Below are the code and all the weights of a small trained network. Each question names an input and a class and asks about switching units off, where a switched-off unit gives its printed mean instead of its output.

import numpy as np


def w(rows, s, z=0):
    codes = np.array(rows[::2]) - 128.0
    scale = np.full(codes.shape[1], s)
    scale[-1] = z or s
    return codes * scale


def norm(h):
    return h / np.sqrt((h * h).mean(-1, keepdims=True) + 1e-5)


def f(y):
    return np.maximum(y, 0)


def log_softmax(a):
    a = a - a.max(-1, keepdims=True)
    return a - np.log(np.exp(a).sum(-1, keepdims=True))


def net(x, mask):
    res = np.array(x, float).reshape(1, 3) / 4 @ E
    u = 0
    for l in range(3):
        y = f(norm(res) @ A[l][:, :-1].T + A[l][:, -1])
        res = res + np.where(mask[u : u + 6], y, B[l][:, -1]) @ B[l][:, :-1]
        u += 6
    return log_softmax(norm(res)[-1] @ U[:, :-1].T + U[:, -1])


A, B = {}, {}
E = w([
[97,152,244,85,134,107,71],'x0',
[111,247,92,1,55,97,112],'x1',
[112,221,219,198,94,186,234],'x2',
],0.0083)
A[0] = w([
[127,99,220,67,145,121,56,252],'L0N0',
[129,228,50,36,105,121,115,189],'L0N1',
[117,138,166,47,122,111,60,130],'L0N2',
[127,174,216,112,133,134,131,77],'L0N3',
[133,5,119,163,147,129,112,91],'L0N4',
[121,106,49,119,138,135,113,121],'L0N5',
],0.027,0.003)
B[0] = w([
[131,125,63,122,166,149,129,219],'L0N0',
[133,77,20,125,198,167,106,252],'L0N1',
[166,98,83,157,227,170,70,212],'L0N2',
[125,146,203,176,80,122,154,199],'L0N3',
[130,108,5,151,149,188,162,219],'L0N4',
[88,130,112,95,163,221,103,183],'L0N5',
],0.024)
A[1] = w([
[132,97,75,91,150,137,101,57],'L1N0',
[155,92,8,119,168,164,175,229],'L1N1',
[171,91,3,145,208,163,139,4],'L1N2',
[151,148,156,76,113,122,109,26],'L1N3',
[166,106,12,103,226,173,92,91],'L1N4',
[147,125,155,60,175,93,133,17],'L1N5',
],0.033,0.0024)
B[1] = w([
[177,129,157,253,155,126,118,172],'L1N0',
[150,93,95,143,167,133,96,237],'L1N1',
[145,166,110,75,158,117,87,254],'L1N2',
[91,129,97,176,116,150,107,128],'L1N3',
[133,93,81,118,130,139,159,254],'L1N4',
[99,138,110,146,110,134,78,128],'L1N5',
],0.037,0.078)
A[2] = w([
[91,83,94,123,135,165,165,219],'L2N0',
[55,134,139,42,115,115,178,129],'L2N1',
[140,76,22,150,104,151,194,161],'L2N2',
[87,142,252,126,67,77,138,78],'L2N3',
[140,135,160,89,74,76,133,116],'L2N4',
[136,115,82,107,100,122,187,254],'L2N5',
],0.024,0.0033)
B[2] = w([
[106,175,106,143,120,211,24,182],'L2N0',
[192,150,134,173,92,214,199,128],'L2N1',
[113,85,161,251,183,224,127,254],'L2N2',
[73,176,187,96,120,144,56,158],'L2N3',
[112,165,71,203,125,183,144,132],'L2N4',
[147,94,135,186,121,157,102,152],'L2N5',
],0.017,0.026)
U = w([
[144,103,133,21,62,13,221,3],'0',
[175,79,22,148,222,199,95,206],'1',
[71,185,255,161,74,170,115,84],'2',
],0.0096,0.0042)

Each question gives the input, the list of numbers given to net, and the class t.
The units are the neurons (one row each of A and B). Each row of codes is followed by its name. A weight is (code - 128) times the scale printed after its matrix; where a second scale follows, it is the last column's (A, B and U).
mask holds one flag per neuron, layer by layer. A switched-off neuron (its flag False) gives its mean, the last column of its row in B, instead of its output. The means were averaged over made-up inputs and are rounded, as every weight is.
A unit's drop is (log p(t) with every unit on - log p(t) with that unit switched off) / (log p(t) with every unit on - log p(t) with every unit switched off).
most important unit: the unit with the biggest drop
k most important neurons: the k neurons with the biggest drops, biggest first
k most important neurons of layer l: the k neurons of layer l with the biggest drops, biggest first
drop of u: that unit's drop, to one decimal
input [-1,-1,5], class 2: most important unit -> L0N1
input [6,2,7], class 2: 2 most important neurons -> L0N3, L0N1
input [-2,-3,6], class 2: 4 most important neurons -> L0N1, L0N4, L0N2, L1N1
input [2,-2,7], class 2: 2 most important neurons -> L1N1, L1N4
input [4,-2,3], class 2: 2 most important neurons -> L0N3, L0N1
input [2,4,8], class 2: 2 most important neurons -> L0N3, L0N4
input [3,0,4], class 2: 4 most important neurons -> L1N1, L1N4, L0N1, L1N2
input [-4,1,7], class 2: 3 most important neurons -> L0N1, L0N4, L0N2
input [6,3,8], class 2: 3 most important neurons of layer 0 -> L0N3, L0N4, L0N1
input [3,-4,5], class 2: 3 most important neurons -> L0N1, L1N1, L1N4
input [4,-2,2], class 2: 4 most important neurons of layer 1 -> L1N1, L1N4, L1N2, L1N0
input [0,3,7], class 2: drop of L0N3 -> 1.0
